Each row of numbers stands for one node and depends on some of the facts below. Use the named rows to name the rest.

How the nodes are related:
κ: sits directly inside; λ: points at
κ(babrom, gelu); κ(bedubra, felor); κ(besal, liklol); κ(boduplek, gelu)
κ(boflus, ridrus); κ(boral, besal); κ(brilor, besal); κ(brona, mogru)
κ(bupa, zuplafu); κ(buso, moplik); κ(debopu, besal); κ(dibus, moplik)
κ(dreklo, muskidil); κ(drerodor, grivor); κ(dudrun, skidal); κ(feskel, moplik)
κ(festaplo, zuplafu); κ(fibiklun, ridrus); κ(fivis, grivor); κ(flaflar, ridrus)
κ(flaflu, ridrus); κ(flata, fludram); κ(flegrun, besal); κ(flosum, muskidil)
κ(fludram, zuplafu); κ(fluver, felor); κ(fotros, moplik); κ(fupo, grutri)
κ(gebros, liklol); κ(gelu, liklol); κ(goro, grorus); κ(gotru, liklol)
κ(grarok, gelu); κ(gremurur, moplik); κ(gretradu, ridrus); κ(grivor, ridrus)
κ(grodri, grivor); κ(gromul, tostim); κ(grorus, ridrus); κ(gruskek, fibiklun)
κ(gugo, fludram); κ(katril, zuplafu); κ(katutar, felor); κ(kladil, fibiklun)
κ(klasum, zuplafu); κ(kleri, grutri); κ(kliplen, felor); κ(klubrir, mogru)
κ(kluzus, fibiklun); κ(lapluri, bupa); κ(ledrokol, grutri); κ(libros, zuplafu)
κ(lofa, moplik); κ(lusokel, mogru); κ(miflel, grutri); κ(mobrer, felor)
κ(mobru, felor); κ(mogru, felor); κ(moplik, grutri); κ(mororu, besal)
κ(mubru, ridrus); κ(muflol, felor); κ(muskidil, ridrus); κ(nobrem, felor)
κ(notun, besal); κ(nubus, ridrus); κ(nusa, zuplafu); κ(papir, ridrus)
κ(pekesun, felor); κ(pelil, ridrus); κ(pemen, zuplafu); κ(petol, moplik)
κ(pibi, vodol); κ(plago, skidal); κ(plape, fibiklun); κ(plesen, ridrus)
κ(pleveklal, moplik); κ(plifli, moplik); κ(pluskek, felor); κ(pupan, grutri)
κ(puruk, moplik); κ(robam, ridrus); κ(rofo, zuplafu); κ(roni, moplik)
κ(rubrul, mogru); κ(rulodu, zuplafu); κ(seguk, liklol); κ(skidal, grutri)
κ(statik, ridrus); κ(stetrusan, felor); κ(stiver, moplik); κ(stukul, kleri)
κ(sumobro, ridrus); κ(sustaplis, fibiklun); κ(tifi, moplik); κ(tostim, ridrus)
κ(tragru, zuplafu); κ(trepler, felor); κ(trinek, ridrus); κ(troplur, felor)
κ(troto, grivor); κ(trukitrik, fibiklun); κ(truplo, besal); κ(truviklus, besal)
κ(valugus, vodol); κ(veti, vodol); κ(virustas, grutri); κ(vodol, grutri)
κ(vogro, fibiklun); κ(zelel, gelu); κ(zoma, tostim); κ(zubo, vodol)
κ(zubri, fibiklun); κ(zufan, besal); κ(zuklabu, ridrus); κ(zuklum, fibiklun)
λ(babrom, plape); λ(boral, kliplen); λ(buso, fivis); λ(buso, gremurur)
λ(buso, zubri); λ(festaplo, libros); λ(flaflar, pleveklal); λ(flaflar, drerodor)
λ(flaflu, rubrul); λ(flaflu, kladil); λ(flaflu, trukitrik); λ(flegrun, ledrokol)
λ(flegrun, zuplafu); λ(fludram, gremurur); λ(fludram, nubus); λ(fludram, fotros)
λ(gelu, virustas); λ(gelu, grorus); λ(goro, trepler); λ(goro, veti)
λ(goro, mobrer); λ(goro, fotros); λ(gotru, zubri); λ(gretradu, zuklum)
λ(gretradu, zuplafu); λ(grodri, mobru); λ(katril, veti); λ(katril, puruk)
λ(katril, zufan); λ(kleri, debopu); λ(kleri, puruk); λ(kleri, plape)
λ(kleri, brilor); λ(kleri, valugus); λ(kleri, plago); λ(klubrir, gebros)
λ(klubrir, boflus); λ(lapluri, gruskek); λ(moplik, kluzus); λ(moplik, dibus)
λ(moplik, petol); λ(mororu, zuklabu); λ(mororu, zuplafu); λ(mubru, katutar)
λ(mubru, flata); λ(mubru, lofa); λ(muflol, lusokel); λ(muflol, brilor)
λ(muflol, ledrokol); λ(muflol, pekesun); λ(nobrem, liklol); λ(nobrem, dudrun)
λ(nobrem, mogru); λ(notun, trepler); λ(notun, rofo); λ(notun, pibi)
λ(notun, drerodor); λ(nusa, fupo); λ(nusa, pluskek); λ(pemen, flosum)
λ(pemen, brilor); λ(pemen, dreklo); λ(pemen, boduplek); λ(robam, pluskek)
λ(robam, dreklo); λ(roni, fibiklun); λ(roni, papir); λ(rulodu, ridrus)
λ(seguk, plesen); λ(seguk, pupan); λ(statik, feskel); λ(statik, skidal)
λ(statik, bedubra); λ(statik, lusokel); λ(stetrusan, zubri); λ(stiver, virustas)
λ(sumobro, feskel); λ(sumobro, troplur); λ(sumobro, dibus); λ(sumobro, zubo)
λ(sustaplis, fivis); λ(sustaplis, flata); λ(tifi, gromul); λ(tragru, troplur)
λ(tragru, trukitrik); λ(trinek, pleveklal); λ(troto, pibi); λ(truviklus, grorus)
λ(vogro, dreklo); λ(vogro, pekesun); λ(zelel, rofo); λ(zelel, libros)
λ(zelel, pekesun)

Some rows with their names:
kliplen: [  3   8 -19 -20  26  -6  12   1   5   1   1  11 -17  10   6  -3   2  -9
   0  -5   0   1  -3  -9   8  -4]
bedubra: [  2   3  -5 -15   0  -2   3   8  -4   2   1   9 -10   8   3  16   5  -2
  -1   0  -2  -3 -17  -3  -1  -5]
mogru: [  8  -4 -11 -31   0  -6  -2   5   0  -3  -6   8 -21   1  -3  20   8  -7
  -2  -7  -8  -2 -12  -7  -1   3]
troplur: [  2   3  -5 -15   0  -2   3   8  -5   2   1   9 -10   8   3  15   5  -3
  -1   0  -2  -3 -16  -3  -1  -5]
babrom: [  2  -5  -9   6  -2   3   3 -10   0  -4   4   7   4  -6 -11   7   1   2
  -8   5  34   7  32   8  13  -6]
fupo: [  3   1   5   2   2  -4   0  -1   2   2   3 -11   2   7   8  13  -2   1
   2   2  20  -2  -4  -1   0   2]
miflel: [ 2  2  6  3  3 -5  0 -2  2  2  4 -8  3  4  7  9 -3  0  1  1 24  3  3  1
  2  4]
lusokel: [  2   4  -6 -23  -1  -3   3  10  -6   4   1  13 -14  10   5  20   7  -4
  -2  -2  -4  -2 -20  -5   0  -6]
petol: [ 14   1  12   6   6  -3   1  -6  10   9  -1 -19   7   2   4  19   0   2
   2  -3  24  -2  -2  -5   4   0]
pleveklal: [ 13   1  13   6   7  -3   2  -7  10   9  -1 -19   7   2   4  18   0   1
   2  -4  26  -1  -1  -5   4   0]
lofa: [ 13   1  12   6   7  -3   2  -7  10   9  -1 -19   7   2   4  19   0   2
   2  -4  25  -1  -2  -5   3   0]
buso: [ 11   4  15   9   5  -3   1 -12  11   9   2 -13  10  -3   3  14  -2   0
   1  -6  34   7   7   0   7   4]
dreklo: [ -8   4  -2   3  -9   4   3   3  -3  -1  -6  -2   1   3   4 -16  -3   3
   2   1 -58 -12 -23   3  -3  -1]
trinek: [ -9   4   1   6  -8   3   2  -2  -2   0  -1   6   4  -2   3 -17  -4   1
   1  -1 -34  -1 -11   7   0   2]
pelil: [ -8   4  -1   4  -6   3   2   2  -2   0  -3   2   2   1   3 -16  -3   2
   1   0 -40  -5 -13   3  -1   0]
tostim: [ -4  -4  -1  -9 -13   1  -3   2  -1  -6  -8  -4  -5 -12  -3 -15  -1   2
  -1  -5 -50  -3  -6   0  -3   7]
dudrun: [  5   2   1   3   8  -9   0  -4   5   0   2 -13   1  12  10  15  -4  -2
   3   3  24  -4  -5   0   1   7]
zubo: [  0   1   5   3   0  -8  -2   1   1   0   7 -16   2  13  15  16  -5   1
   2   6  30  -3  -4   0   0   7]
rofo: [  2  -2   4   4  14   2  -3   4  -2  -4   4   7   2  -2  -6  -1   2  -3
   9   1  18  -2 -11   2 -13  -2]
liklol: [  9 -12 -13 -10   1  -2  -3  -6   4  -9  -6  -2  -7  -7 -13  10   4  -1
  -4   0  11  -2  17  -1   3   2]

Name these rows:
No name comes twice in this set of rows, the named rows included.
[ -2   2  -1 -13  -9   1   3  13  -6   1   1   9  -9   5   7  20   5  -5
   1  -1   9  -1 -14  -3  -1  -7] : mobru
[  3   1   6   2   1  -6  -1   0   3   1   5 -15   2   9  11  15  -3   1
   2   3  26  -2  -3  -1   0   5] : plago
[  5 -11   2  -9   6   0  -8   4   0  -9  -1   0  -5 -13 -10   2   5  -3
   6  -4  11   0  -2  -2 -14   4] : zuplafu
[  5  -6   5 -10  -4  -6  -6  -2   4  -4   0 -12  -4  -9   0  10   0   0
  -1  -4  16   5  10  -3  -1  10] : grutri
[  4  -6   7  -9  -6  -7  -7  -4   4  -4   2 -12  -2 -10   2  10  -1  -1
  -1  -5  25   8  13   0   1  13] : kleri
[  3  -5 -10   5   0   3   3  -7  -1  -4   2   4   2  -4 -11   7   2   2
  -7   6  30   4  29   5  12  -8] : grarok
[-10   8   3   4 -11   4   5  -2  -4  -3  -2   4   3  -5   3 -19  -6   2
   1  -1 -57  -5 -19  12   2   2] : troto
[  5 -12  -8  -8  -7   0  -4  -8   1  -8  -1   1  -3 -18 -15   6   4   0
  -8  -1  26  10  37   3   9   1] : gelu
[ 12   3  14   7   7  -4   2  -9  10   9   0 -16   8  -1   3  15  -1   1
   1  -5  30   4   5  -3   6   2] : plifli
[ -9   5   0   4  -8   4   3   2  -3  -1  -4   1   2   0   4 -19  -4   3
   1   0 -54  -7 -17   4  -1   1] : zoma
[ 1 -3 -6  5 -1  2  2 -8 -1 -3  4  8  4 -5 -8  5  0  1 -6  3 28  7 23  7
 10 -4] : gotru
[ -3  -5  -2 -10 -12   1  -4   4  -1  -6  -9  -7  -7  -8  -2 -12   0   2
   0  -4 -51  -7 -10  -3  -5   6] : grorus
[  4 -10   5  -8  10   0  -9   3   0 -10   1   4  -4 -18 -13  -3   4  -5
   7  -6  19   5   3   0 -15   6] : bupa

Now the same nodes, written a new way:
Some nodes and their rows:
truviklus: [-21  82 -14  17  27 -58  -7  23 -43  34   2  -1  22 -37  46   8  -3 -40
  34  -1  -7   7  -1   5 -28  20 -44   6 -16   7 -23 -42  -9 -24   6  12
   8  28 -28 -68  46  19 -16   2 -50  -3 -28   3  14]
troplur: [ -5  -4  10   6 -32  -4  -8 -13  15 -41   8  -6 -10  -5  -6   9  34   1
   4  -5 -16 -27  -2   9 -33  25  43 -13  -3  -9 -16 -22  -5  19  26   7
  -6   7   6  18  16 -15  -9  17   8   4 -27  21  25]
kliplen: [-12   0  -3  15 -17 -15 -11 -14  18 -40  13  17 -25  -6  -6   6  24   3
  -2  -6  -2 -14  -8  10 -33  13  29 -12   9 -16  -9 -16 -20  18  32  17
 -10  -1   0  17   9   9 -16   7  12   1 -18  14  22]
mogru: [-16  -2  -4  18 -20 -15  -9 -18  22 -50  16  21 -34  -4  -2   9  27   2
  -7 -13  -1 -14 -10  13 -40  15  39 -14  18 -16  -9 -20 -22  22  37  16
 -10  -3  -1  18  13  11 -16   9  17  -1 -24  14  29]
gebros: [ -7  35  -2  -2   5 -31 -20   7 -29  13   8   1  -4 -18   1  14  23   2
  19 -11 -20 -12   4   9  -3   4 -10  18  15   5 -19 -10  -2  30 -14   2
   2  -7  -5  -2  14   4 -33   4  -8   1  -8  10 -26]
seguk: [  5  38   5  -3  -4 -30 -15  21 -31  25   2 -12   5 -10   3  13  10 -21
  -6  -4 -27   2  13   5 -11   2 -31  27   7  17 -30 -12  -6 -10  -9   8
  17  14   3 -25  32  -7   2   5  -7   6 -20  16 -11]
klubrir: [ -7   2   6  20 -36 -14  -4  -7  29 -52  14   9 -28   8   1  12  22 -17
 -32  -4 -12  -3  -8  14 -52  17  23 -10   9  -8 -17 -27 -28 -21  48  28
  -3  21   8  -6  39   3  12  11  19   4 -40  27  50]
lofa: [ -8 -27  26  -7  52  -1 -18 -38  12   8  21 -26  20  47   4  33 -15  -5
  11 -10   0  -3 -33  14  35  -6   2 -21 -28  12  18  39  27  27 -14 -27
  -7   2 -12  -6  19   1   3  32  23   0   7 -17  23]
gremurur: [ -8 -22  25  -3  54  -6 -19 -37  14   7  20 -14  19  52   2  36 -11  -8
   7 -10  -3   0 -23  12  41 -10   0 -26 -26  15  27  33  34  32 -19 -34
   2  -1 -14 -10  19   7   7  36  25   1   9 -22  21]
petol: [ -3 -27  27  -6  52   0 -16 -36  11   9  19 -28  28  47   5  30 -13  -5
  12 -11  -3  -6 -35  13  36  -7   2 -23 -30  13  15  38  27  27 -13 -24
  -8   4 -11  -2  18  -1   3  29  24   0   7 -19  26]
dreklo: [ 22 -55 -46 -13   8  11  27  15 -11 -37 -55  16  12  -8   3 -58 -18  21
  13 -15  10   6 -22   0 -14  -9  -5  27  17   6  16  -1   8 -21  14   8
 -25 -15  21  16 -25 -23 -32 -23 -11 -18  43 -28 -36]
trinek: [ 35 -24   5 -22 -41  14  11  21   4  -7 -27  -5  -9 -18 -25 -32  -3  -4
 -15  34  17  21  -4  -7 -18 -20 -16  14  18 -54  10  34 -13 -59  -7  16
   9 -30  -1 -44  -2  -6  14 -37  -2   6 -16  29 -12]
pelil: [  7 -23 -13  -8 -10  20   6  14  -8 -23 -18  -1  -7 -12  -4 -27   5  20
  21   8  12   1  -1  -2   4   3   9   2  14 -17  29  -5   4  -3  -4   0
  -6 -20  -1   4 -26 -15 -21 -19  -8   0  20  -2 -17]
flaflar: [ 35 -17   8 -16 -45  16  11  26   5  -4 -22  -3 -21 -16 -31 -36  -1  -8
 -16  38  18  24  -9  -5 -17 -20 -21  11  19 -65  16  41 -22 -58 -10  16
  13 -32   1 -45  -5  -1  13 -45   2   8 -22  26  -9]
fibiklun: [ -3 -19  -9  -8 -27  22  17  16  -6   3 -33  10   7 -14   1 -16  -3  27
   6  13  -1   0  16 -13   5   8   3   2  18 -31  35   5  21 -14 -16  -6
 -29 -26  16  12 -34 -19 -21 -27  12  -1   7  -5   4]
plago: [  2 -10  -2  -8  19  14  -5 -23  22  26  22  -4  12  23   3  33 -25   6
  -2 -25   5 -22 -23  10  20  -7  15   1 -17  10  -6  31  19  21  -6 -34
  -2 -10 -26   9 -11   6  13  25 -20 -26  -9 -17  17]
gromul: [ 17 -34 -13 -12 -15  28  12  23 -14 -33 -26  -9 -10 -17  -2 -41  10  24
  29  11  15   5  -4  -2   1   0   9   3  17 -19  37  -5   5 -13  -3  -3
  -3 -23  -2  -2 -32 -23 -21 -28 -14  -1  26  -5 -21]
rulodu: [ -4  18  15  11  -5   4  14 -11  11  32  -3   3  12 -10 -16 -11  -9 -23
 -37  24   9   4  43 -35 -14  -6  -2 -10 -39  14 -36  -4 -20 -12   5  29
  20  31  17   8   3  18  43   4  12  18  16  14 -25]
festaplo: [-12  40  13  37   9  17  25   6  27  30   7  23 -27  10  -7 -26 -13 -38
 -31  14   0  26  37 -36   4 -10 -25 -19 -33  14 -21   1 -53   0   1  26
  31  53  22  34 -11  22  34 -26  15   9  15 -18   6]
liklol: [ -5  29  -3  -2   3 -24 -18   8 -25  10   8   2  -6 -14  -1  11  19   2
  16 -10 -16 -15   4   5  -3   3  -4  15  15   5 -17  -6  -2  30 -10   2
   4  -8  -4   1   6   7 -25   2  -8  -1  -4   4 -23]

Rows to name:
No name comes twice in this set of rows, the named rows included.
[ 13 -18   0 -16 -45  28  32  30  -2  14 -48   1  17  -4   7 -14  -8   7
 -20  22 -18  18  41 -25   8   7 -20   4  10 -15  43  -9  35 -62 -21 -11
 -16 -12  24 -19 -19 -38  14 -23  15   2  -8   7  20] : sustaplis
[ 33 -22   9 -16 -42  39  23  30 -12  -7 -30 -42  18  -4   0 -25  10  -3
   3  16 -16   0  16  -7  -9  17  -2  11 -14  11   4 -13  15 -50  -2  -5
  10  12  14 -20   2 -58  23  -4 -17   6  -2  10   3] : sumobro
[ -5   0 -10  26  -7  -9   7   3  16 -36  17  14 -28  22  13  -3  -7 -11
 -38 -21  -7  21 -18  18 -24   2  -6   4  15  28 -32 -25 -40 -17  47  32
  -4  43  24  25  24   7  13   0  19   4  -9  -9  38] : muflol
[ -6 -23 -21   4  -8 -25  -5 -26  16 -44 -12  24   3  -6  -2  -1   6   6
 -13 -20  -7 -20 -17  13 -53   5  31   5   8  -2 -26 -15  -6  11  43  20
 -27  -6  10  18  20  10 -19  17  13  -9 -10   9   3] : pluskek
[  2  66   5  19  25 -26  -8  57 -30  40   5  13 -57  18  20   8  17 -33
 -19 -31 -64  12   7   8  11 -15 -77  51  34  34 -18  11 -68  10 -22   6
  30  36  18   2  29  -2 -32 -36  17  -3  -6 -16  13] : zelel
[  4  -3  -5  -1   4 -14  16 -21  11  30 -27  17  40 -13 -13 -18 -26 -19
 -50  11   7   0  37 -36 -31 -14  -2   6 -39  21 -51   1  -8 -20  19  35
   3  28  26   7   6  18  36  10  14   8  24  11 -42] : nusa
[ 20 -14   1 -12   4  14  12  -9  18  29   6 -19  30  24   8  25 -31 -13
 -28 -19  -9  -9 -13   5   1  -5  -8  15 -25  33 -26  20  13 -24   8 -19
   5  19  -5  -8  15 -12  42  27 -16 -19 -12  -6  20] : kleri
[ 15 -36 -20 -11  -9  23  16  18 -12 -35 -32   0  -5 -14   0 -45   3  25
  25   4  16   3  -6  -2  -5  -1   3   7  20 -10  31  -8   6 -12  -1  -1
  -6 -20   5   3 -28 -21 -25 -25 -13  -2  33 -11 -24] : flosum
[ -5 -25  -7 -14 -32  22  14  18 -13   2 -22   0   4 -14   3  -9  -9  45
   2  19  15  18  16  -5  24   7   1   0  34 -33  42  -5  23 -22 -17   0
 -38 -27  18  15 -42 -13 -17 -32  16  10  13  -2   2] : zuklum
[-17  22  -8  23  -3 -24 -13  -6  30 -42  14  52 -44  12   2  33  26 -19
 -42 -10 -13  11  55  -5 -15 -12   7 -25  25  21  26 -56  12  -9  18 -13
  31   2  -2 -25  25  26  29  32  16   0 -20  17  14] : stetrusan
[ -6  -7  27  -1  56 -10 -14 -27  22  14  20   0  10  63   8  55 -11 -33
 -24  -7 -16  18  22   0  49 -26 -25 -31 -21  45  44   6  53  -3 -23 -49
  30   8 -14 -44  33   8  49  49  26   3   3 -11  21] : buso

The same nodes again, as new rows of numbers:
Some nodes and their rows:
vogro: [ 13  -6   1 -11   2   5  -8  -2 -16 -24 -25 -10   4   9  10  11  -5  64
  22  -6   4   7   6  -8 -14  -4  -1]
sumobro: [  4  -5   7 -13 -14   3 -13   7   9   9  -3 -12 -19  -4  -6   3 -10  34
  14   4   5   2  -7   0  -6   1  -2]
pemen: [  7  -1   4  -2   2   7  -5  -6  11  -5 -26  -8  15 -12   6  13 -13  17
   4 -10   8  10   0   4  -7  -5 -14]
grodri: [  9  -1  11 -12  -2   4  -3   3   6  12  -5 -12 -16  -6  -4   1 -10  34
  12   0   3   2  -4   5  -3   0  -1]
troto: [ 15  -1  18 -12   4   3   3   3   4   7  -4  -7 -18  -3  -7   0  -8  43
  12   0   3   1 -13   4   0   0   0]
trinek: [ 34   5  10 -11   6   4   7   5  -5   4   0 -14 -13   4  -1  -7 -12  40
  16  -2   3   6 -14   6  -1  -1  -9]
flaflu: [  5  -3   7 -12 -11   4  -9   6   7   7  -4 -13 -17  -4  -5   2  -9  37
  14   3   4   2  -6   1  -5   1  -2]
goro: [ 12  -1  11 -11  -1   3  -2   4   5   4  -5  -8 -14  -5  -4   3  -8  39
  12   2   4   3 -11   1  -2   0  -1]
gretradu: [  1   9  16 -22  -8   2   8   2  -3  32 -17 -15  -5  -3  -6  -1  -1  38
  13   5   3  -1   2   3 -12  -2  -9]
zuplafu: [-19  26   4 -16  -3   2  11  -4  23  17 -38   4   3   3   6  -3  18 -69
 -16  -5   5  12  -9   3 -18  -5 -24]
lusokel: [  3   2  -5 -14  -5   6  -2  -5  20 -23  13   5  26  11   0  12   6 -14
  -1   2   1  -2  -3   4  -3  -5  -3]
brona: [  7   4  -6 -11  -7   6   0  -4  18 -21  16   4  24  12   1  11   5 -17
  -3   3   0  -1  -5   5  -1  -5  -4]
grorus: [ -5   6   1  -1   4   3 -12  -3   6 -13 -15  -5 -50  13   8 -15  20 -38
  -5  -1  -5   1   2   3   0  -3  -3]
libros: [ -7  -4  13  -1  -1   7   9  -8  14 -20 -17  21   7   3  -8  11   5 -28
  -2  -3   5   9  -9  -3  -6  -2   2]
gruskek: [  7   1  -6  -9 -18   6   1   2  -9 -19  -1   2   1  23   4  -3   5  -9
  13   4   1   9   0  -8 -12  -1   0]
zoma: [  3   0   2 -12  -6   7   4  -1   8  -2   6   2  -9  13  -2  -6   1 -24
   7   2   2   3   4   4  -5  -1   2]
pekesun: [  4  -4   1 -14   8   6   1 -11  17 -31   5  11  28  13   0  18   9   2
   1  -2   1  -2   2   3  -5  -6   3]
brilor: [ 11  -4  -6 -10  -5   3  12  -1  13 -25  -1  -2  19   2  13   2   8 -39
   3   2   6   9  15   2   4  -5  14]
kluzus: [  5   0  -7 -10 -19   7   0   3  -7 -21   1   2   2  22   4  -3   4 -10
  14   4   1   9   1  -8 -12  -1   0]
gremurur: [ -7  10 -12  -6  14   8   1   2  -3 -12  18  12   6  -9   4   3   1 -24
   5  12   4   7   7   1  -3   1  -3]

Rows to name:
No name comes twice in this set of rows, the named rows included.
[ 31  -1  13  -6   6  -1  18   6   5 -22  -7  -6   9 -13   5   8   1  28
   8   2   7  10 -13  -1  14  -4  12] : notun
[ 30  14 -12  -3  29   8  17   3  -9 -22  26   5   7   2   8  -4   0 -30
  12   8   4  11  -4   7   2   1 -19] : pleveklal
[ -9  13  -7 -15 -14  10  -1   5 -27  -2   4   9   6  10   9  -8 -12   4
   0   1  -3  12   1 -11 -12  -6  21] : zubri
[ 37   4  12 -11   8   4   9   6  -7   2   1 -13 -13   5   0  -7 -11  42
  17  -3   3   6 -17   6   1  -1  -9] : flaflar
[ -2   4  -1  -1 -11   8   4  -1  17  -6  -3   8   9   2   0   2  -4 -47
  -4  -2   5  11  -6   3  -6  -3  -8] : flata
[ -2  -1  20   0   1   5   2  -3  11  -7 -29   6   5 -14  -7  17  -6  28
   3  -4   7   9 -16  -3  -3  -3  -4] : festaplo
[ 15  -1   9   8  -8   0   6   2   1 -17 -17 -16   5 -22   9   7   4  10
   3   5   2   4   7   1  17  -6   6] : truviklus
[  5  -3   9 -13  -7   3  -7   3   4   8  -8 -11 -15  -3  -4   3  -7  38
  14   1   4   2  -3   1  -7   0  -1] : statik
[  1   8   1  12  17   5  -6   0 -13 -12  -6  -6  -6 -28   4  11   2  26
  10  13   2   1   6   1   6   0 -17] : stiver
[  9  -1  10 -12  -6   4  -6   5   2  10  -6 -12 -16  -3  -3   0 -10  39
  13   2   3   3  -5   2  -4  -1  -1] : mubru
[ 12   3  -2 -11  -3   6   4  -3  18 -24  18   8  22  13  -2  10   6 -11
  -1   3   1  -1 -12   4   1  -4  -3] : trepler

